Moves between points:
%: Dek->Sed, Suz->Ler, Vig->Sif, Lir->Daf, Kam->Fiv, Pok->Ref, Pem->Nev, Biv->Vep, Kon->Saf, Rin->Per, Bag->Pes, Kal->Dip, Tav->Tor, Bek->Pem, Zep->Dep, Mol->Vuz, Taf->Vig, Dep->Bim, Vut->Bil, Dit->Zin, Toz->Mep, Dom->Vam, Vaz->Dud, Mov->Kol, Git->Fif, Mem->Bez, Lum->Met, Tup->Vul, Rem->Fuz, Ser->Fem, Tor->Goz, Vul->Biv, Kib->Kam, Dig->Fel, Fiv->Zep, Pel->Dun, Zun->Vob, Vob->Rin, Bez->Fut, Zer->Bor, Gor->Des, Gad->Pil, Sus->Kal, Fuz->Lir, Bim->Dit, Fut->Mol, Fif->Mem, Bov->Tav, Ler->Dom, Bor->Vut, Zuf->Mov, Maf->Suz, Maz->Tus, Fel->Nas, Puf->Rem, Kol->Luv, Met->Tup, Ruk->Dek, Bil->Dar, Vil->Pok, Miz->Kib, Voz->Maz, Pof->Nir, Nev->Sus, Luv->Bov, Vuz->Voz, Per->Fam, Pon->Zun, Vod->Puf, Nir->Dok, Rus->Ruk, Goz->Git, Ked->Giz, Vep->Zer, Nas->Taf, Sif->Duf, Tov->Lum, Giz->Zuf, Dok->Vil, Fem->Maf, Tus->Ser, Pum->Kon, Fos->Toz, Fam->Gad, Mep->Bek, Dud->Fos, Dar->Ked, Duf->Tov, Dun->Rus, Zin->Vod, Dip->Lef, Pil->Pof, Sed->Pum, Des->Dig, Vam->Miz, Ref->Gor, Lef->Bag, Daf->Pel, Saf->Vaz, Pes->Pon
$: Dek->Bim, Suz->Git, Vig->Pil, Lir->Miz, Kam->Vuz, Pok->Pes, Pem->Rus, Biv->Des, Kon->Vod, Rin->Mep, Bag->Saf, Kal->Sed, Tav->Vep, Bek->Dun, Zep->Maz, Mol->Zuf, Taf->Gad, Dep->Tus, Vut->Taf, Dit->Fem, Toz->Daf, Dom->Mem, Vaz->Rem, Mov->Met, Git->Vut, Mem->Dar, Lum->Vil, Tup->Ref, Rem->Dom, Ser->Tav, Tor->Zer, Vul->Gor, Kib->Mol, Dig->Rin, Fiv->Voz, Pel->Kam, Zun->Fos, Vob->Toz, Bez->Ked, Zer->Fel, Gor->Zun, Gad->Nev, Sus->Dek, Fuz->Vam, Bim->Ser, Fut->Giz, Fif->Bil, Bov->Biv, Ler->Fif, Bor->Nas, Zuf->Lum, Maf->Goz, Maz->Luv, Fel->Per, Puf->Ler, Kol->Tup, Met->Pok, Ruk->Dep, Bil->Vig, Vil->Bag, Miz->Fut, Voz->Kol, Pof->Kal, Nev->Ruk, Luv->Vul, Vuz->Mov, Per->Bek, Pon->Dud, Vod->Suz, Nir->Dip, Rus->Zep, Goz->Bor, Ked->Duf, Vep->Dig, Nas->Fam, Sif->Pof, Tov->Dok, Giz->Tov, Dok->Lef, Fem->Tor, Tus->Bov, Pum->Zin, Fos->Lir, Fam->Pem, Mep->Pel, Dud->Fuz, Dar->Sif, Duf->Nir, Dun->Fiv, Zin->Maf, Dip->Pum, Pil->Sus, Sed->Dit, Des->Vob, Vam->Bez, Ref->Pon, Lef->Kon, Daf->Kib, Saf->Puf, Pes->Vaz
*: Dek->Mov, Suz->Des, Vig->Pel, Lir->Vut, Kam->Sif, Pok->Dit, Pem->Fut, Biv->Saf, Kon->Bov, Rin->Dom, Bag->Ser, Kal->Voz, Tav->Pes, Bek->Bez, Zep->Tov, Mol->Pil, Taf->Daf, Dep->Lum, Vut->Toz, Dit->Tup, Toz->Fif, Dom->Fel, Vaz->Tor, Mov->Kal, Git->Vob, Mem->Per, Lum->Dek, Tup->Pum, Rem->Zer, Ser->Pok, Tor->Pon, Vul->Kon, Kib->Vig, Dig->Rem, Fiv->Duf, Pel->Dar, Zun->Suz, Vob->Ler, Bez->Fam, Zer->Dud, Gor->Vod, Gad->Kib, Sus->Vuz, Fuz->Bor, Bim->Met, Fut->Gad, Fif->Rin, Bov->Bag, Ler->Dig, Bor->Fos, Zuf->Sus, Maf->Gor, Maz->Dok, Fel->Fuz, Puf->Vep, Kol->Dip, Met->Sed, Ruk->Zuf, Bil->Mep, Vil->Bim, Miz->Taf, Voz->Nir, Pof->Fiv, Nev->Mol, Luv->Lef, Vuz->Pof, Per->Vam, Pon->Maf, Vod->Biv, Nir->Zep, Rus->Giz, Goz->Zun, Ked->Pem, Vep->Vaz, Nas->Lir, Sif->Dun, Tov->Ruk, Giz->Nev, Dok->Dep, Fem->Ref, Tus->Vil, Pum->Luv, Fos->Git, Fam->Miz, Mep->Mem, Dud->Goz, Dar->Bek, Duf->Rus, Dun->Ked, Zin->Vul, Dip->Maz, Pil->Kam, Sed->Kol, Des->Puf, Vam->Nas, Ref->Zin, Lef->Tus, Daf->Bil, Saf->Tav, Pes->Fem
!: Dek->Lum, Suz->Zun, Vig->Kib, Lir->Nas, Kam->Pil, Pok->Ser, Pem->Ked, Biv->Vod, Kon->Vul, Rin->Fif, Bag->Bov, Kal->Mov, Tav->Saf, Bek->Dar, Zep->Nir, Mol->Nev, Taf->Miz, Dep->Dok, Vut->Lir, Dit->Pok, Toz->Vut, Dom->Rin, Vaz->Vep, Mov->Dek, Git->Fos, Mem->Mep, Lum->Dep, Tup->Dit, Rem->Dig, Ser->Bag, Tor->Vaz, Vul->Zin, Kib->Gad, Dig->Ler, Fiv->Pof, Pel->Vig, Zun->Goz, Vob->Git, Bez->Bek, Zer->Rem, Gor->Maf, Gad->Fut, Sus->Zuf, Fuz->Fel, Bim->Vil, Fut->Pem, Fif->Toz, Bov->Kon, Ler->Vob, Bor->Fuz, Zuf->Ruk, Maf->Pon, Maz->Dip, Fel->Dom, Puf->Des, Kol->Sed, Met->Bim, Ruk->Tov, Bil->Daf, Vil->Tus, Miz->Fam, Voz->Kal, Pof->Vuz, Nev->Giz, Luv->Pum, Vuz->Sus, Per->Mem, Pon->Tor, Vod->Gor, Nir->Voz, Rus->Duf, Goz->Dud, Ked->Dun, Vep->Puf, Nas->Vam, Sif->Kam, Tov->Zep, Giz->Rus, Dok->Maz, Fem->Pes, Tus->Lef, Pum->Tup, Fos->Bor, Fam->Bez, Mep->Bil, Dud->Zer, Dar->Pel, Duf->Fiv, Dun->Sif, Zin->Ref, Dip->Kol, Pil->Mol, Sed->Met, Des->Suz, Vam->Per, Ref->Fem, Lef->Luv, Daf->Taf, Saf->Biv, Pes->Tav

In the rows, 166 means zero.

The rows follow the links: the fewer symbols apart two points are, the more alike their rows tend to be.

Each row is also shifted at random along 5 hidden directions that mean nothing.

Some points, each with a row of numbers:
Nev: [41, 166, 170, 156, 185, 163, 156, 177, 159, 163, 146, 163, 172, 171, 159, 141, 172, 187, 141, 162, 140, 177, 148, 151, 156, 152, 159, 151, 168, 144, 157, 160, 155, 177, 162, 177, 168, 171, 159, 183, 147, 149, 168, 161, 161, 178, 165, 156, 175, 177, 158, 182, 179, 159, 175, 170, 172, 164, 176, 173, 162, 170, 175, 158]
Dom: [231, 149, 165, 187, 136, 152, 161, 148, 160, 189, 195, 192, 156, 180, 164, 150, 177, 159, 175, 183, 176, 176, 174, 149, 162, 176, 180, 204, 182, 166, 176, 158, 175, 159, 167, 148, 174, 139, 174, 155, 165, 184, 193, 170, 166, 171, 180, 149, 158, 176, 154, 175, 169, 143, 165, 158, 192, 180, 181, 192, 169, 164, 190, 168]
Vam: [223, 165, 177, 173, 140, 139, 147, 122, 166, 180, 192, 192, 166, 194, 163, 112, 169, 167, 163, 152, 155, 182, 161, 152, 171, 158, 161, 202, 168, 150, 199, 145, 177, 161, 156, 174, 154, 145, 178, 161, 170, 204, 205, 171, 147, 173, 188, 143, 188, 182, 145, 151, 151, 118, 167, 170, 178, 191, 192, 209, 153, 178, 153, 174]
Per: [119, 158, 176, 186, 150, 164, 155, 161, 163, 170, 193, 197, 158, 182, 166, 117, 167, 174, 166, 156, 159, 175, 148, 148, 154, 172, 166, 199, 190, 155, 151, 148, 163, 175, 154, 162, 171, 148, 172, 166, 164, 162, 183, 152, 157, 167, 193, 147, 158, 172, 153, 193, 175, 135, 172, 162, 200, 168, 202, 201, 171, 154, 203, 165]
Bor: [93, 153, 170, 182, 150, 168, 173, 177, 152, 145, 185, 187, 160, 154, 192, 158, 148, 161, 178, 168, 185, 151, 139, 170, 146, 197, 144, 204, 205, 172, 126, 147, 173, 171, 155, 156, 185, 145, 174, 175, 180, 141, 137, 137, 164, 167, 195, 176, 139, 147, 172, 164, 149, 164, 184, 155, 190, 144, 173, 173, 163, 147, 194, 189]
Vaz: [177, 169, 150, 169, 154, 167, 158, 167, 164, 162, 179, 177, 166, 160, 204, 136, 159, 147, 181, 182, 199, 147, 151, 189, 177, 189, 146, 187, 177, 185, 171, 151, 164, 149, 165, 169, 176, 152, 148, 181, 182, 170, 177, 157, 173, 165, 188, 179, 161, 156, 184, 154, 151, 171, 175, 178, 154, 162, 151, 156, 154, 167, 153, 191]
Sed: [179, 160, 166, 161, 176, 162, 162, 165, 187, 196, 150, 153, 152, 169, 143, 139, 179, 158, 152, 169, 167, 155, 191, 157, 186, 167, 163, 124, 149, 170, 181, 190, 147, 184, 196, 158, 143, 194, 173, 171, 166, 170, 209, 184, 183, 164, 138, 166, 169, 159, 178, 185, 190, 143, 181, 174, 174, 171, 170, 175, 164, 181, 169, 138]
Dar: [189, 172, 173, 177, 162, 153, 157, 153, 168, 160, 174, 179, 162, 183, 138, 181, 183, 193, 158, 162, 136, 194, 159, 139, 151, 138, 187, 175, 152, 146, 160, 161, 181, 172, 147, 170, 156, 155, 169, 153, 139, 181, 158, 173, 152, 174, 170, 127, 184, 199, 137, 187, 180, 151, 145, 155, 189, 171, 184, 186, 176, 172, 181, 148]
Pel: [77, 181, 182, 151, 174, 163, 150, 144, 160, 156, 165, 175, 189, 185, 183, 102, 149, 181, 151, 122, 134, 180, 140, 171, 168, 147, 145, 178, 171, 139, 187, 138, 163, 164, 145, 202, 162, 165, 165, 175, 175, 173, 179, 154, 136, 168, 189, 166, 192, 172, 149, 139, 141, 146, 172, 182, 145, 184, 188, 189, 149, 168, 131, 186]
Tup: [113, 171, 159, 169, 175, 175, 162, 170, 194, 178, 162, 158, 144, 160, 163, 136, 163, 149, 169, 163, 182, 141, 179, 174, 187, 188, 152, 134, 156, 188, 165, 186, 147, 179, 189, 162, 141, 196, 171, 174, 181, 166, 196, 170, 188, 151, 151, 176, 162, 148, 194, 185, 180, 148, 181, 176, 174, 156, 164, 167, 165, 171, 166, 149]
Goz: [162, 160, 153, 173, 145, 149, 158, 152, 162, 160, 181, 180, 161, 161, 195, 146, 158, 148, 176, 183, 194, 152, 154, 177, 169, 192, 143, 197, 181, 178, 171, 149, 178, 153, 165, 165, 169, 144, 164, 177, 181, 178, 173, 160, 170, 172, 188, 172, 163, 157, 177, 144, 141, 156, 181, 169, 169, 161, 153, 170, 147, 172, 154, 193]
Dek: [179, 157, 184, 144, 198, 198, 179, 211, 155, 165, 136, 145, 187, 154, 165, 168, 162, 176, 147, 154, 159, 161, 158, 170, 160, 153, 166, 132, 171, 155, 140, 177, 138, 186, 171, 169, 190, 189, 155, 181, 155, 112, 145, 154, 166, 168, 149, 187, 149, 152, 170, 184, 187, 200, 174, 171, 151, 159, 172, 143, 178, 151, 185, 157]
Bag: [144, 184, 161, 159, 175, 171, 166, 171, 188, 138, 160, 155, 154, 148, 182, 162, 145, 153, 173, 151, 184, 132, 155, 192, 182, 185, 130, 145, 150, 189, 150, 170, 168, 176, 168, 179, 138, 191, 166, 178, 190, 163, 146, 157, 174, 154, 163, 184, 170, 142, 194, 150, 147, 165, 177, 175, 156, 140, 147, 151, 152, 172, 134, 172]
Fut: [180, 174, 179, 158, 182, 181, 158, 182, 152, 155, 161, 173, 187, 178, 163, 155, 174, 196, 151, 152, 136, 191, 141, 157, 152, 132, 181, 169, 165, 140, 153, 152, 158, 169, 140, 183, 183, 160, 147, 169, 139, 149, 153, 157, 146, 174, 178, 150, 175, 191, 141, 189, 184, 182, 148, 169, 160, 174, 186, 165, 179, 157, 181, 161]
Maz: [210, 171, 174, 141, 176, 138, 159, 142, 182, 173, 136, 142, 167, 168, 150, 151, 165, 161, 139, 152, 155, 158, 179, 167, 187, 154, 136, 125, 134, 157, 200, 177, 171, 181, 184, 182, 129, 195, 182, 177, 175, 188, 186, 185, 163, 173, 139, 169, 196, 157, 170, 129, 148, 137, 185, 178, 152, 173, 155, 175, 138, 202, 115, 159]
Fel: [182, 151, 171, 177, 142, 174, 181, 152, 151, 186, 191, 180, 176, 171, 180, 174, 155, 148, 191, 162, 176, 173, 186, 172, 161, 181, 183, 208, 197, 172, 187, 161, 171, 146, 169, 150, 193, 145, 180, 145, 189, 175, 176, 162, 161, 157, 180, 184, 148, 156, 161, 143, 148, 172, 161, 161, 160, 187, 175, 174, 175, 145, 173, 187]
Ler: [170, 153, 162, 179, 148, 175, 175, 177, 150, 162, 187, 182, 167, 157, 192, 173, 157, 153, 185, 179, 191, 158, 157, 173, 154, 190, 166, 204, 198, 178, 148, 154, 170, 156, 162, 152, 194, 143, 165, 164, 177, 151, 151, 150, 167, 165, 188, 179, 140, 154, 171, 162, 157, 180, 170, 159, 173, 159, 165, 163, 171, 146, 188, 188]
Nas: [110, 169, 175, 176, 136, 117, 159, 114, 174, 146, 186, 184, 150, 176, 161, 154, 154, 166, 163, 149, 154, 166, 155, 152, 161, 176, 132, 198, 165, 156, 176, 145, 207, 175, 154, 175, 129, 151, 203, 163, 186, 207, 159, 165, 146, 173, 185, 146, 189, 167, 154, 121, 120, 107, 183, 155, 196, 161, 172, 210, 134, 187, 135, 183]
Fif: [186, 159, 172, 180, 134, 147, 188, 126, 161, 170, 190, 172, 162, 171, 159, 223, 155, 152, 191, 161, 163, 178, 199, 163, 158, 174, 181, 202, 176, 171, 193, 167, 201, 150, 166, 153, 164, 149, 204, 130, 192, 202, 152, 177, 155, 161, 168, 170, 165, 161, 154, 116, 127, 158, 157, 146, 171, 179, 163, 183, 165, 163, 149, 183]
Kon: [222, 182, 154, 165, 170, 179, 163, 169, 185, 163, 169, 157, 160, 158, 178, 160, 161, 149, 180, 164, 188, 147, 175, 190, 189, 176, 160, 150, 150, 191, 172, 175, 159, 159, 173, 170, 152, 183, 155, 167, 181, 174, 177, 169, 178, 152, 161, 179, 168, 156, 188, 166, 167, 175, 162, 179, 147, 162, 152, 148, 167, 168, 144, 164]
Fuz: [104, 150, 172, 180, 150, 181, 181, 181, 148, 155, 188, 183, 168, 157, 190, 171, 146, 158, 186, 163, 183, 157, 152, 174, 146, 194, 161, 206, 208, 175, 136, 152, 169, 165, 158, 152, 196, 146, 176, 163, 185, 139, 137, 139, 163, 161, 191, 185, 133, 146, 171, 161, 152, 177, 175, 155, 179, 155, 175, 168, 174, 135, 196, 190]
Maf: [166, 167, 143, 175, 155, 171, 156, 164, 171, 180, 182, 175, 159, 164, 195, 132, 166, 141, 186, 187, 200, 151, 171, 185, 185, 193, 165, 180, 175, 190, 182, 162, 155, 144, 177, 161, 173, 157, 148, 173, 180, 179, 202, 167, 183, 158, 178, 177, 158, 159, 188, 171, 167, 168, 169, 180, 156, 170, 154, 158, 164, 165, 162, 179]
Fam: [86, 171, 180, 169, 161, 175, 180, 138, 160, 178, 179, 167, 182, 182, 161, 180, 151, 168, 182, 131, 135, 191, 191, 168, 162, 155, 192, 186, 180, 157, 199, 165, 172, 150, 159, 172, 174, 164, 189, 134, 186, 187, 169, 170, 147, 151, 170, 177, 172, 168, 147, 137, 146, 168, 147, 163, 149, 196, 184, 181, 177, 148, 150, 177]
Fos: [217, 149, 154, 189, 129, 139, 167, 130, 167, 201, 195, 184, 149, 179, 155, 177, 181, 147, 184, 195, 182, 177, 201, 149, 171, 182, 189, 201, 177, 175, 202, 168, 184, 147, 182, 138, 166, 138, 186, 143, 174, 210, 206, 188, 175, 167, 169, 152, 163, 174, 160, 156, 161, 141, 162, 155, 187, 186, 165, 191, 166, 174, 175, 168]
Des: [224, 164, 154, 168, 151, 171, 163, 162, 156, 170, 182, 175, 175, 163, 201, 153, 159, 145, 186, 180, 196, 157, 165, 188, 177, 183, 162, 195, 181, 181, 183, 153, 168, 139, 165, 166, 186, 147, 152, 170, 183, 175, 178, 162, 168, 164, 184, 183, 159, 159, 176, 144, 149, 181, 165, 175, 143, 174, 151, 154, 160, 161, 152, 195]
Pof: [106, 166, 171, 146, 182, 161, 181, 156, 157, 181, 138, 139, 185, 168, 148, 206, 166, 171, 155, 158, 138, 186, 197, 163, 166, 143, 184, 142, 159, 150, 201, 180, 167, 158, 179, 172, 173, 179, 179, 152, 165, 175, 164, 183, 161, 169, 140, 178, 177, 168, 156, 134, 157, 184, 159, 165, 138, 188, 156, 158, 166, 172, 139, 166]
Tus: [148, 173, 165, 167, 179, 147, 162, 183, 194, 127, 148, 157, 131, 144, 146, 179, 166, 175, 147, 171, 174, 133, 141, 155, 163, 178, 123, 126, 136, 177, 108, 178, 177, 209, 168, 166, 117, 194, 175, 190, 156, 149, 128, 160, 181, 172, 151, 150, 169, 155, 186, 190, 175, 140, 191, 159, 209, 113, 155, 166, 150, 188, 173, 141]
Tov: [188, 165, 180, 135, 191, 167, 178, 176, 152, 156, 130, 137, 192, 159, 159, 199, 162, 180, 144, 152, 143, 175, 166, 169, 159, 138, 161, 138, 154, 145, 174, 171, 168, 173, 165, 181, 173, 181, 167, 171, 159, 151, 136, 170, 154, 176, 144, 179, 177, 164, 156, 135, 154, 191, 166, 169, 136, 171, 155, 148, 160, 173, 139, 170]
Zer: [180, 164, 157, 173, 144, 141, 160, 157, 161, 138, 180, 182, 156, 156, 190, 166, 157, 159, 172, 182, 192, 149, 137, 173, 159, 189, 132, 198, 175, 175, 149, 143, 192, 164, 153, 167, 162, 143, 167, 181, 176, 171, 143, 152, 163, 178, 190, 163, 165, 159, 173, 141, 136, 153, 183, 160, 181, 144, 150, 172, 143, 176, 155, 191]
Rem: [223, 159, 161, 165, 145, 167, 169, 153, 151, 171, 184, 175, 180, 165, 198, 160, 154, 147, 185, 171, 189, 163, 167, 186, 171, 181, 161, 203, 187, 174, 189, 150, 174, 143, 163, 166, 188, 144, 164, 165, 189, 177, 171, 160, 160, 165, 186, 185, 158, 155, 169, 129, 136, 176, 168, 171, 145, 179, 158, 162, 157, 160, 146, 201]
Dud: [255, 164, 156, 172, 142, 142, 163, 149, 159, 150, 180, 177, 164, 161, 185, 183, 163, 155, 177, 186, 191, 159, 155, 173, 166, 179, 149, 199, 167, 175, 170, 149, 195, 153, 155, 164, 165, 142, 165, 170, 173, 186, 152, 165, 164, 176, 184, 163, 170, 168, 168, 134, 137, 163, 169, 163, 167, 159, 146, 165, 148, 178, 145, 191]

From each start, follow one symbol. Which point do you reach?
Answers are names.
---
[47, 173, 176, 150, 189, 163, 153, 178, 157, 144, 145, 165, 181, 168, 171, 135, 162, 192, 138, 149, 138, 173, 127, 160, 153, 148, 142, 156, 167, 139, 147, 148, 160, 180, 148, 190, 167, 170, 156, 190, 151, 143, 149, 150, 151, 180, 176, 160, 178, 174, 156, 168, 165, 162, 178, 172, 165, 157, 176, 171, 154, 171, 163, 170]
! -> Mol
---
[137, 169, 179, 164, 166, 190, 170, 147, 155, 201, 180, 170, 194, 194, 165, 147, 163, 167, 178, 134, 135, 200, 196, 170, 170, 144, 210, 183, 183, 152, 214, 165, 150, 140, 165, 173, 191, 162, 169, 137, 176, 183, 203, 174, 149, 150, 171, 176, 170, 177, 142, 158, 168, 176, 140, 173, 135, 216, 195, 178, 189, 144, 162, 171]
$ -> Dun
---
[123, 162, 176, 173, 139, 148, 173, 126, 163, 168, 189, 179, 167, 176, 172, 163, 147, 153, 180, 145, 161, 172, 176, 168, 164, 179, 158, 203, 185, 163, 191, 153, 187, 158, 162, 165, 161, 152, 198, 149, 197, 194, 169, 164, 150, 160, 182, 173, 170, 157, 157, 119, 125, 139, 172, 159, 169, 180, 175, 193, 154, 164, 143, 191]
% -> Bil
---
[81, 158, 182, 181, 153, 178, 183, 173, 153, 143, 188, 183, 167, 159, 178, 180, 142, 168, 181, 145, 164, 165, 148, 167, 141, 184, 161, 203, 201, 167, 130, 151, 177, 174, 148, 159, 183, 154, 186, 157, 184, 142, 121, 139, 151, 160, 190, 176, 143, 150, 160, 158, 146, 168, 171, 149, 185, 151, 183, 177, 174, 137, 191, 184]
% -> Daf
---
[211, 163, 172, 149, 180, 146, 177, 165, 165, 167, 135, 140, 170, 163, 130, 226, 181, 181, 143, 175, 143, 178, 184, 148, 159, 140, 175, 130, 139, 149, 174, 185, 178, 179, 176, 165, 154, 180, 178, 161, 144, 172, 146, 188, 166, 181, 131, 155, 180, 178, 154, 154, 170, 174, 162, 155, 166, 167, 151, 158, 162, 188, 154, 147]
! -> Nir
---
[229, 167, 171, 148, 179, 170, 154, 162, 183, 196, 148, 154, 168, 174, 161, 108, 170, 157, 150, 155, 169, 156, 178, 170, 195, 161, 154, 129, 150, 165, 196, 179, 139, 176, 189, 175, 150, 193, 163, 180, 173, 171, 218, 178, 173, 161, 148, 175, 176, 157, 176, 172, 179, 148, 179, 188, 150, 182, 173, 171, 158, 181, 149, 151]
* -> Sed
---
[109, 164, 173, 145, 180, 137, 158, 153, 179, 169, 133, 146, 160, 163, 152, 136, 165, 167, 133, 157, 154, 153, 166, 159, 177, 165, 127, 125, 147, 154, 180, 175, 163, 192, 186, 179, 131, 193, 182, 189, 169, 170, 182, 177, 169, 177, 144, 166, 187, 155, 174, 147, 157, 131, 198, 175, 170, 161, 160, 180, 136, 198, 136, 157]
$ -> Vil
---
[221, 177, 176, 149, 191, 203, 164, 205, 174, 144, 153, 156, 177, 151, 190, 133, 149, 165, 162, 142, 181, 138, 136, 194, 176, 169, 139, 139, 162, 177, 131, 165, 141, 184, 160, 182, 167, 192, 143, 189, 175, 123, 146, 143, 167, 157, 169, 189, 157, 145, 186, 181, 174, 188, 174, 183, 146, 145, 168, 140, 169, 154, 164, 167]
% -> Kon
---
[211, 165, 183, 134, 196, 183, 169, 190, 146, 164, 132, 146, 202, 164, 168, 169, 168, 185, 141, 153, 143, 179, 154, 170, 160, 132, 169, 143, 163, 141, 167, 164, 151, 170, 160, 183, 190, 177, 149, 178, 149, 137, 149, 162, 152, 177, 154, 176, 171, 172, 153, 159, 172, 201, 162, 174, 134, 177, 167, 146, 169, 164, 157, 168]
! -> Ruk
---
[52, 181, 168, 147, 176, 160, 166, 145, 192, 162, 150, 143, 159, 156, 180, 129, 136, 142, 165, 131, 171, 134, 178, 194, 195, 188, 120, 133, 155, 182, 190, 176, 159, 176, 187, 186, 127, 205, 187, 178, 212, 179, 185, 166, 170, 149, 153, 200, 179, 128, 196, 120, 130, 140, 196, 185, 143, 162, 154, 169, 139, 180, 107, 176]
! -> Pum
---
[137, 172, 171, 155, 182, 173, 179, 174, 184, 158, 147, 141, 158, 150, 159, 182, 152, 157, 164, 149, 170, 144, 178, 179, 176, 175, 149, 129, 152, 180, 158, 186, 162, 183, 181, 168, 144, 201, 181, 168, 185, 155, 152, 167, 175, 155, 142, 187, 164, 141, 186, 155, 160, 167, 179, 168, 161, 150, 155, 155, 161, 169, 150, 158]
$ -> Bag
---
[156, 162, 177, 184, 164, 184, 155, 179, 160, 176, 187, 195, 167, 186, 156, 129, 179, 188, 164, 159, 148, 188, 149, 143, 150, 153, 193, 187, 182, 150, 142, 156, 150, 173, 148, 162, 184, 151, 156, 161, 141, 149, 179, 155, 156, 167, 186, 139, 157, 190, 144, 223, 204, 156, 153, 162, 195, 175, 208, 187, 192, 145, 222, 149]
! -> Fam
---
[110, 157, 169, 154, 182, 146, 168, 169, 171, 179, 136, 147, 159, 164, 134, 182, 180, 177, 139, 177, 148, 170, 179, 145, 164, 156, 162, 128, 151, 153, 170, 184, 164, 185, 186, 161, 151, 184, 179, 172, 150, 163, 171, 183, 175, 178, 137, 157, 174, 168, 165, 172, 180, 153, 180, 161, 180, 163, 159, 171, 159, 187, 169, 143]
* -> Zep
---
[133, 180, 159, 167, 174, 161, 164, 169, 195, 149, 158, 155, 141, 151, 162, 166, 157, 155, 166, 163, 181, 135, 164, 176, 181, 185, 137, 135, 144, 188, 149, 181, 167, 184, 176, 168, 127, 194, 174, 177, 180, 168, 158, 166, 182, 157, 153, 171, 171, 148, 192, 169, 163, 149, 181, 169, 177, 139, 152, 161, 155, 180, 151, 154]
$ -> Fem
---
[95, 157, 174, 152, 189, 170, 188, 183, 164, 171, 134, 138, 169, 155, 142, 214, 167, 170, 151, 166, 150, 168, 189, 159, 158, 158, 174, 128, 163, 159, 161, 190, 160, 181, 185, 157, 171, 189, 182, 162, 161, 145, 145, 174, 174, 168, 132, 179, 157, 156, 168, 163, 174, 184, 172, 158, 165, 160, 158, 153, 172, 166, 173, 152]
% -> Maz
